Below is a small trained network, with its code and all its weights. Each question gives an input and a target symbol and asks what happens when units are switched off, that is, made to give their printed mean instead of their output.

import numpy as np


def w(rows, s, z=0):
    codes = np.array(rows[::2]) - 128.0
    scale = np.full(codes.shape[1], s)
    scale[-1] = z or s
    return codes * scale


def norm(h):
    return h / np.sqrt((h * h).mean(-1, keepdims=True) + 1e-5)


def f(y):
    return np.maximum(y, 0)


def softmax(a):
    e = np.exp(a - a.max(-1, keepdims=True))
    return e / e.sum(-1, keepdims=True)


def log_softmax(a):
    a = a - a.max(-1, keepdims=True)
    return a - np.log(np.exp(a).sum(-1, keepdims=True))


def net(x, mask):
    ids = ['γδεζηθμξπστψ'.index(c) for c in x.split()]
    T = len(ids)
    res = E[ids] + P[:T]
    u = 0
    for l in range(2):
        q, k, v = (norm(res) @ M[l].T for M in (Q, K, V))
        z = softmax(np.where(np.tri(T) > 0, q @ k.T / 4**0.5, -1e9)) @ v
        res = res + np.where(mask[u], z, O[l][:, -1]) @ O[l][:, :-1]
        u += 1
        y = f(norm(res) @ A[l][:, :-1].T + A[l][:, -1])
        res = res + np.where(mask[u : u + 12], y, B[l][:, -1]) @ B[l][:, :-1]
        u += 12
    return log_softmax(norm(res)[-1] @ U[:, :-1].T + U[:, -1])


Q, K, V, O, A, B = {}, {}, {}, {}, {}, {}
E = w([
[128,86,121,215,54,122],'γ',
[100,153,235,41,158,13],'δ',
[15,23,119,73,150,187],'ε',
[79,36,87,113,101,138],'ζ',
[122,244,57,52,157,64],'η',
[100,69,143,212,79,128],'θ',
[48,66,112,41,152,204],'μ',
[11,203,147,152,61,129],'ξ',
[11,153,67,175,75,140],'π',
[97,176,202,83,2,139],'σ',
[141,38,128,170,241,71],'τ',
[101,187,239,186,217,151],'ψ',
],0.0069)
P = w([
[4,79,206,100,149,175],'0',
[61,108,81,77,100,125],'1',
[73,110,88,102,92,115],'2',
[91,115,93,110,93,118],'3',
[104,124,94,122,93,121],'4',
[118,127,98,141,95,118],'5',
[135,133,106,145,99,124],'6',
[148,140,105,159,95,120],'7',
[164,146,107,162,96,114],'8',
[180,150,104,172,93,118],'9',
[193,159,110,180,96,117],'10',
[206,157,110,186,92,110],'11',
[176,145,98,172,84,105],'12',
],0.0038)
Q[0] = w([
[109,201,166,170,79,100],'0.h0',
[139,138,117,77,186,142],'0.h0',
[101,200,159,124,83,138],'0.h0',
[80,249,100,77,55,163],'0.h0',
],0.013)
K[0] = w([
[212,213,150,205,149,54],'0.h0',
[58,126,108,92,152,157],'0.h0',
[236,186,184,163,194,83],'0.h0',
[235,184,135,101,254,18],'0.h0',
],0.0087)
V[0] = w([
[150,80,252,92,133,2],'0.h0',
[150,84,167,155,66,251],'0.h0',
[135,52,116,95,177,97],'0.h0',
[125,139,151,132,72,55],'0.h0',
],0.0053)
O[0] = w([
[163,87,194,91,199,48,231],'0.h0',
[75,126,173,170,69,153,85],'0.h0',
[169,109,148,171,99,2,56],'0.h0',
[85,122,163,42,171,150,255],'0.h0',
],0.0052,0.0011)
A[0] = w([
[141,166,214,171,91,96,196],'0.n0',
[127,106,73,134,65,127,100],'0.n1',
[59,123,139,66,131,90,182],'0.n2',
[125,104,32,185,166,93,114],'0.n3',
[121,162,105,96,131,233,161],'0.n4',
[203,219,46,21,88,116,138],'0.n5',
[156,202,96,42,148,109,250],'0.n6',
[113,155,128,208,89,212,221],'0.n7',
[51,99,120,163,115,114,204],'0.n8',
[92,80,128,160,202,180,164],'0.n9',
[111,81,63,163,209,144,52],'0.n10',
[166,157,182,113,253,215,112],'0.n11',
],0.0062,0.0021)
B[0] = w([
[120,154,61,81,122,113,210],'0.n0',
[170,104,163,129,182,139,183],'0.n1',
[198,169,116,153,162,139,207],'0.n2',
[81,238,159,67,129,134,155],'0.n3',
[137,124,177,206,116,51,189],'0.n4',
[107,254,34,227,251,96,198],'0.n5',
[43,178,39,63,208,132,200],'0.n6',
[142,117,105,34,172,87,254],'0.n7',
[193,204,98,134,167,133,235],'0.n8',
[198,134,86,132,57,108,177],'0.n9',
[137,168,201,87,72,8,141],'0.n10',
[141,67,63,114,68,138,160],'0.n11',
],0.005,0.0055)
Q[1] = w([
[62,168,194,158,146,103],'1.h0',
[69,254,160,107,150,113],'1.h0',
[177,128,86,62,79,170],'1.h0',
[223,66,45,133,141,124],'1.h0',
],0.0099)
K[1] = w([
[190,211,99,45,133,49],'1.h0',
[121,254,89,105,136,108],'1.h0',
[77,125,195,153,105,235],'1.h0',
[80,35,184,218,167,151],'1.h0',
],0.0093)
V[1] = w([
[53,75,36,59,113,138],'1.h0',
[75,128,173,167,43,43],'1.h0',
[177,105,220,3,138,121],'1.h0',
[115,32,166,191,212,78],'1.h0',
],0.0048)
O[1] = w([
[162,17,201,88,172,144,164],'1.h0',
[118,111,28,2,100,128,129],'1.h0',
[152,174,181,122,106,182,141],'1.h0',
[93,217,144,69,111,71,2],'1.h0',
],0.0058,0.0047)
A[1] = w([
[123,153,112,150,200,79,101],'1.n0',
[148,127,135,142,95,2,56],'1.n1',
[102,178,120,175,178,147,146],'1.n2',
[148,155,61,99,120,148,102],'1.n3',
[150,147,152,78,99,144,146],'1.n4',
[155,96,105,163,99,93,3],'1.n5',
[135,227,190,78,99,133,137],'1.n6',
[145,147,220,156,108,67,146],'1.n7',
[40,169,156,201,131,159,15],'1.n8',
[167,96,99,164,176,110,166],'1.n9',
[102,53,165,124,162,78,119],'1.n10',
[120,157,191,217,85,149,41],'1.n11',
],0.0082,0.0033)
B[1] = w([
[173,102,191,102,99,252,252],'1.n0',
[240,31,164,204,1,3,179],'1.n1',
[198,70,95,79,84,99,233],'1.n2',
[166,155,164,163,82,177,251],'1.n3',
[76,151,138,108,156,78,183],'1.n4',
[36,186,165,103,200,124,141],'1.n5',
[62,44,161,147,160,160,210],'1.n6',
[150,147,17,88,107,163,170],'1.n7',
[118,136,47,17,124,43,154],'1.n8',
[14,181,166,164,80,95,253],'1.n9',
[196,233,151,97,163,100,164],'1.n10',
[112,196,69,157,244,132,148],'1.n11',
],0.0048,0.0044)
U = w([
[107,80,41,26,94,125,3],'γ',
[175,107,136,158,60,51,217],'δ',
[169,131,194,48,185,107,133],'ε',
[125,206,53,147,185,134,115],'ζ',
[43,86,68,198,85,151,198],'η',
[64,182,180,183,118,99,136],'θ',
[37,93,192,90,124,189,239],'μ',
[182,153,138,117,73,230,107],'ξ',
[160,95,167,216,190,163,143],'π',
[87,61,97,154,176,74,181],'σ',
[54,188,144,80,63,104,2],'τ',
[164,7,107,121,166,169,83],'ψ',
],0.011,0.0018)

Each question gives the input, a string of symbols that net reads in full, and the target symbol t.
The units are the heads (4 rows each of Q, K, V and O) and the neurons (one row each of A and B). Each row of codes is followed by its name. A weight is (code - 128) times the scale printed after its matrix; where a second scale follows, it is the last column's (O, A, B and U).
mask holds one flag per unit, layer by layer, with each layer's heads first. A switched-off unit (its flag False) gives its mean, the last column of its rows in O or B, instead of its output. The means were averaged over made-up inputs and are rounded, as every weight is.
A unit's drop is (log p(t) with every unit on - log p(t) with that unit switched off) / (log p(t) with every unit on - log p(t) with every unit switched off).
The circuit of an input: a set's keep is (log p(t) with only the set's units on - log p(t) with every unit switched off) / (log p(t) with every unit on - log p(t) with every unit switched off). Starting from the 12 units with the biggest drops (on a tie, the unit counted first), units are removed one at a time, each time the one whose removal leaves the highest keep (on an exact tie, the one counted first), for as long as the keep stays at least 0.8.
circuit, biggest first: the units of the circuit, biggest drop first
most important unit: the unit with the biggest drop
top k neurons: the k neurons with the biggest drops, biggest first
k most important neurons of layer l: the k neurons of layer l with the biggest drops, biggest first
input σ σ θ π ε σ σ δ ζ σ θ, target ξ: 2 most important neurons of layer 0 : 0.n8; 0.n7
input ξ σ ψ σ τ τ, target δ: most important unit : 0.n10
input θ ξ σ σ μ τ ξ γ ψ, target γ: top 3 neurons : 0.n11; 0.n5; 0.n6
input θ π τ σ ψ σ ξ σ η ξ ε, target γ: circuit, biggest first : 1.h0; 0.h0; 0.n5
input θ σ μ σ σ γ η σ γ ε ζ, target γ: top 3 neurons : 0.n5; 0.n6; 0.n1
input ξ σ η σ θ γ ξ γ σ, target ζ: circuit, biggest first : 0.h0; 0.n5
input ε π θ, target ε: circuit, biggest first : 1.h0; 1.n10
input ξ ψ σ γ ξ π θ, target η: top 4 neurons : 0.n8; 1.n9; 1.n0; 0.n4
input θ δ π σ θ σ μ ξ θ ε, target γ: circuit, biggest first : 0.h0; 1.h0; 0.n5
input π σ θ σ μ η θ ψ θ, target σ: 2 most important neurons of layer 1 : 1.n9; 1.n0
input ξ ζ μ θ γ θ ξ θ σ σ, target μ: circuit, biggest first : 0.h0; 1.n6
input ζ γ ξ θ θ τ θ γ θ, target δ: top 4 neurons : 0.n7; 0.n6; 0.n8; 0.n0
input μ ξ μ θ, target π: 3 most important neurons of layer 0 : 0.n8; 0.n9; 0.n5
input δ σ τ ξ σ θ, target μ: circuit, biggest first : 0.h0; 0.n5; 1.h0
input θ θ σ τ ξ δ ψ δ ζ ξ ζ θ ξ, target ε: circuit, biggest first : 0.h0
input ξ θ ξ σ η ψ, target η: top 4 neurons : 0.n11; 0.n8; 1.n9; 1.n0
input γ η η η θ ξ η σ η ε η μ ψ, target ψ: top 4 neurons : 0.n5; 0.n6; 0.n11; 0.n2
input ψ τ θ, target ζ: top 2 neurons : 0.n8; 0.n5
input σ σ ψ, target ξ: circuit, biggest first : 1.h0; 0.n11; 0.n5; 0.n9
input τ δ μ σ θ σ τ σ δ γ μ, target τ: top 3 neurons : 0.n5; 0.n7; 0.n8
input ζ θ θ, target δ: 4 most important neurons of layer 0 : 0.n6; 0.n8; 0.n7; 0.n0
input μ γ π η μ π ε θ, target π: top 4 neurons : 0.n7; 0.n8; 0.n9; 0.n5
input ζ ξ σ σ ε γ ζ ψ θ μ, target δ: top 4 neurons : 0.n6; 0.n7; 0.n4; 0.n0
input π σ ξ μ θ τ ξ γ, target σ: top 2 neurons : 0.n5; 0.n7
input δ π ξ μ ψ, target μ: 2 most important neurons of layer 0 : 0.n5; 0.n11
input ψ ζ ε θ σ μ μ δ μ, target ζ: most important unit : 0.n8
